Below are the code and all the weights of a small trained network. Each question names an input and a class and asks about switching units off, where a switched-off unit gives its printed mean instead of its output.

import numpy as np


def w(rows, s, z=0):
    codes = np.array(rows[::2]) - 128.0
    scale = np.full(codes.shape[1], s)
    scale[-1] = z or s
    return codes * scale


def f(y):
    return y / 2 * (1 + np.tanh(0.7978845608 * (y + 0.044715 * y**3)))


def log_softmax(a):
    a = a - a.max(-1, keepdims=True)
    return a - np.log(np.exp(a).sum(-1, keepdims=True))


def net(x, mask):
    res = np.array(x, float).reshape(1, 7) / 4 @ E
    y = f(res @ A[0][:, :-1].T + A[0][:, -1])
    res = res + np.where(mask, y, B[0][:, -1]) @ B[0][:, :-1]
    return log_softmax(res[-1] @ U[:, :-1].T + U[:, -1])


A, B = {}, {}
E = w([
[126,129,125],'x0',
[132,131,129],'x1',
[127,131,130],'x2',
[254,147,79],'x3',
[126,125,127],'x4',
[167,89,248],'x5',
[128,13,84],'x6',
],0.0051)
A[0] = w([
[121,132,97,98],'neuron 0',
[56,121,147,70],'neuron 1',
[236,144,96,33],'neuron 2',
[131,62,109,49],'neuron 3',
[53,121,148,50],'neuron 4',
[131,45,101,34],'neuron 5',
[17,110,159,39],'neuron 6',
[35,127,151,39],'neuron 7',
[110,112,130,92],'neuron 8',
[140,183,154,47],'neuron 9',
[104,145,64,71],'neuron 10',
[135,250,179,23],'neuron 11',
[147,1,98,2],'neuron 12',
[135,34,99,22],'neuron 13',
[131,127,127,129],'neuron 14',
[135,99,129,88],'neuron 15',
[251,144,92,14],'neuron 16',
[202,135,111,47],'neuron 17',
[117,80,114,47],'neuron 18',
[78,158,33,27],'neuron 19',
[132,237,173,37],'neuron 20',
[167,84,226,35],'neuron 21',
[129,143,135,109],'neuron 22',
[119,135,94,103],'neuron 23',
[128,126,124,129],'neuron 24',
[39,120,152,43],'neuron 25',
[128,146,139,77],'neuron 26',
[231,143,97,34],'neuron 27',
[134,126,125,124],'neuron 28',
[130,54,104,39],'neuron 29',
[146,110,162,93],'neuron 30',
[168,88,221,60],'neuron 31',
[121,88,118,63],'neuron 32',
[90,155,40,50],'neuron 33',
[133,126,125,128],'neuron 34',
[167,86,223,48],'neuron 35',
[101,150,56,74],'neuron 36',
[105,148,63,82],'neuron 37',
[132,70,106,32],'neuron 38',
[82,159,29,56],'neuron 39',
[106,115,144,83],'neuron 40',
[21,112,157,51],'neuron 41',
[126,120,128,120],'neuron 42',
],0.0087,0.0055)
B[0] = w([
[136,140,143,69],'neuron 0',
[185,143,91,104],'neuron 1',
[226,120,83,177],'neuron 2',
[104,179,75,41],'neuron 3',
[183,144,93,75],'neuron 4',
[85,187,62,65],'neuron 5',
[226,126,73,184],'neuron 6',
[213,159,74,108],'neuron 7',
[140,147,109,42],'neuron 8',
[114,172,46,16],'neuron 9',
[141,161,180,91],'neuron 10',
[60,192,3,171],'neuron 11',
[30,205,61,146],'neuron 12',
[70,190,58,78],'neuron 13',
[129,126,128,132],'neuron 14',
[129,156,112,40],'neuron 15',
[239,125,77,198],'neuron 16',
[188,139,79,72],'neuron 17',
[125,170,74,1],'neuron 18',
[143,207,209,126],'neuron 19',
[64,186,26,150],'neuron 20',
[145,205,220,154],'neuron 21',
[123,140,120,75],'neuron 22',
[136,138,151,88],'neuron 23',
[129,126,128,133],'neuron 24',
[197,140,86,107],'neuron 25',
[130,157,95,4],'neuron 26',
[219,122,86,160],'neuron 27',
[132,127,126,117],'neuron 28',
[96,184,69,48],'neuron 29',
[138,167,150,68],'neuron 30',
[146,213,223,182],'neuron 31',
[127,165,86,9],'neuron 32',
[144,181,209,134],'neuron 33',
[130,126,127,130],'neuron 34',
[145,209,222,166],'neuron 35',
[141,159,195,125],'neuron 36',
[140,153,188,120],'neuron 37',
[114,194,68,3],'neuron 38',
[142,195,229,192],'neuron 39',
[146,149,121,31],'neuron 40',
[226,130,72,191],'neuron 41',
[131,133,124,105],'neuron 42',
],0.024,0.00083)
U = w([
[148,119,168,196],'0',
[253,126,125,81],'1',
[138,113,177,177],'2',
[134,118,175,176],'3',
[145,191,239,70],'4',
[126,113,155,159],'5',
[83,182,92,131],'6',
[135,125,150,3],'7',
],0.0072,0.018)

Each question gives the input, the list of numbers given to net, and the class t.
The units are the neurons (one row each of A and B). Each row of codes is followed by its name. A weight is (code - 128) times the scale printed after its matrix; where a second scale follows, it is the last column's (A, B and U).
mask holds one flag per neuron, in row order. A switched-off neuron (its flag False) gives its mean, the last column of its row in B, instead of its output. The means were averaged over made-up inputs and are rounded, as every weight is.
A unit's drop is (log p(t) with every unit on - log p(t) with that unit switched off) / (log p(t) with every unit on - log p(t) with every unit switched off).
The circuit of an input: a set's keep is (log p(t) with only the set's units on - log p(t) with every unit switched off) / (log p(t) with every unit on - log p(t) with every unit switched off). Starting from the 12 units with the biggest drops (on a tie, the unit counted first), units are removed one at a time, each time the one whose removal leaves the highest keep (on an exact tie, the one counted first), for as long as the keep stays at least 0.8.
circuit, biggest first: the units of the circuit, biggest drop first
most important unit: the unit with the biggest drop
k most important neurons: the k neurons with the biggest drops, biggest first
drop of u: that unit's drop, to one decimal
input [-7,7,-2,7,3,4,4], class 1: circuit, biggest first	(neuron 16; neuron 2)
input [2,2,3,0,-2,-6,-6], class 4: most important unit	neuron 39
input [2,-7,5,8,-4,5,7], class 1: circuit, biggest first	(neuron 16; neuron 2)
input [4,6,1,5,2,-4,8], class 6: circuit, biggest first	(neuron 12; neuron 13; neuron 5)
input [4,0,-5,-3,-5,-7,-3], class 4: circuit, biggest first	(neuron 39; neuron 19; neuron 33)
input [-3,2,-5,2,0,6,3], class 4: circuit, biggest first	(neuron 31; neuron 35)
input [3,-3,5,3,1,6,1], class 4: 2 most important neurons	(neuron 31; neuron 35)
input [-1,-1,-6,-7,4,-3,-8], class 6: circuit, biggest first	(neuron 11; neuron 20)
input [1,-5,1,-1,-5,-7,-5], class 4: 3 most important neurons	(neuron 39; neuron 19; neuron 33)
input [-4,-5,-1,-1,4,2,-6], class 6: 2 most important neurons	(neuron 11; neuron 20)
input [6,-6,2,6,-4,3,-1], class 1: 2 most important neurons	(neuron 16; neuron 2)
input [-2,0,3,1,-1,6,5], class 4: 3 most important neurons	(neuron 31; neuron 35; neuron 21)
input [6,-3,-5,8,6,2,6], class 1: 4 most important neurons	(neuron 16; neuron 2; neuron 27; neuron 17)
input [5,-3,-2,6,1,-1,7], class 6: most important unit	neuron 12
input [4,3,-5,-3,5,7,2], class 4: drop of neuron 39	-0.1
input [-2,-8,6,1,7,-8,1], class 4: drop of neuron 19	0.1
input [8,-3,6,8,8,-1,-6], class 1: drop of neuron 12	0.0
